Here is a tiny trained network, its code and every weight. The questions are about switching its units off for an input and a class, where a switched-off unit gives its printed mean instead of its output.

import numpy as np


def w(rows, s, z=0):
    codes = np.array(rows[::2]) - 128.0
    scale = np.full(codes.shape[1], s)
    scale[-1] = z or s
    return codes * scale


def f(y):
    return y / 2 * (1 + np.tanh(0.7978845608 * (y + 0.044715 * y**3)))


def log_softmax(a):
    a = a - a.max(-1, keepdims=True)
    return a - np.log(np.exp(a).sum(-1, keepdims=True))


def net(x, mask):
    res = np.array(x, float).reshape(1, 3) / 4 @ E
    y = f(res @ A[0][:, :-1].T + A[0][:, -1])
    res = res + np.where(mask, y, B[0][:, -1]) @ B[0][:, :-1]
    return log_softmax(res[-1] @ U[:, :-1].T + U[:, -1])


A, B = {}, {}
E = w([
[145,20,190,172,231,174,48],'x0',
[7,173,255,234,63,31,94],'x1',
[108,207,102,174,233,232,37],'x2',
],0.0059)
A[0] = w([
[43,109,174,172,51,26,153,211],'neuron 0',
[93,206,66,69,38,72,169,252],'neuron 1',
[223,112,70,84,218,207,111,188],'neuron 2',
[203,87,65,125,227,194,144,161],'neuron 3',
[183,129,96,115,255,236,64,198],'neuron 4',
[178,139,98,63,72,83,188,152],'neuron 5',
[57,100,220,178,115,52,103,170],'neuron 6',
[158,145,74,41,63,67,184,184],'neuron 7',
[100,115,215,191,75,35,133,187],'neuron 8',
[140,162,78,77,79,95,212,203],'neuron 9',
[34,142,195,252,137,101,109,169],'neuron 10',
[46,187,163,206,180,132,80,179],'neuron 11',
],0.0062,0.0045)
B[0] = w([
[83,168,140,74,41,44,208,254],'neuron 0',
[152,131,46,95,69,128,173,254],'neuron 1',
[205,52,141,74,176,196,151,243],'neuron 2',
[210,77,160,72,172,160,157,221],'neuron 3',
[185,72,168,121,201,255,112,244],'neuron 4',
[185,85,105,162,67,108,141,200],'neuron 5',
[66,189,207,99,114,83,154,224],'neuron 6',
[164,73,47,174,56,113,150,225],'neuron 7',
[91,179,171,83,73,42,169,234],'neuron 8',
[192,129,37,163,78,127,161,219],'neuron 9',
[56,195,188,146,105,128,112,226],'neuron 10',
[70,221,157,189,141,174,84,200],'neuron 11',
],0.0072)
U = w([
[165,90,22,148,59,108,168,255],'0',
[90,125,185,255,190,201,14,164],'1',
[184,54,116,30,247,217,156,204],'2',
[137,57,202,96,185,77,99,22],'3',
[22,166,210,89,103,70,188,75],'4',
[72,173,42,198,138,190,70,35],'5',
],0.0067,0.00088)

Each question gives the input, the list of numbers given to net, and the class t.
The units are the neurons (one row each of A and B). Each row of codes is followed by its name. A weight is (code - 128) times the scale printed after its matrix; where a second scale follows, it is the last column's (A, B and U).
mask holds one flag per neuron, in row order. A switched-off neuron (its flag False) gives its mean, the last column of its row in B, instead of its output. The means were averaged over made-up inputs and are rounded, as every weight is.
A unit's drop is (log p(t) with every unit on - log p(t) with that unit switched off) / (log p(t) with every unit on - log p(t) with every unit switched off).
The circuit of an input: a set's keep is (log p(t) with only the set's units on - log p(t) with every unit switched off) / (log p(t) with every unit on - log p(t) with every unit switched off). Starting from all 12 units, units are removed one at a time, each time the one whose removal leaves the highest keep (on an exact tie, the one counted first), for as long as the keep stays at least 0.8.
units of the circuit, in order: the units of the circuit, biggest drop first
k most important neurons: the k neurons with the biggest drops, biggest first
drop of u: that unit's drop, to one decimal
input [3,1,8], class 1: units of the circuit, in order	[neuron 11; neuron 1]
input [-7,3,7], class 5: units of the circuit, in order	[neuron 8; neuron 6; neuron 11]
input [-5,-4,3], class 2: units of the circuit, in order	[neuron 0; neuron 2]
input [7,1,3], class 1: units of the circuit, in order	[neuron 11; neuron 0]
input [-7,-2,7], class 2: units of the circuit, in order	[neuron 0; neuron 4; neuron 10]
input [7,2,0], class 1: 3 most important neurons	[neuron 0; neuron 1; neuron 11]
input [-7,5,-8], class 0: 2 most important neurons	[neuron 7; neuron 9]
input [0,-1,2], class 2: most important neuron	[neuron 10]
input [7,6,1], class 4: drop of neuron 7	0.0
input [2,1,5], class 1: drop of neuron 1	0.1
input [-8,3,7], class 5: drop of neuron 6	0.2
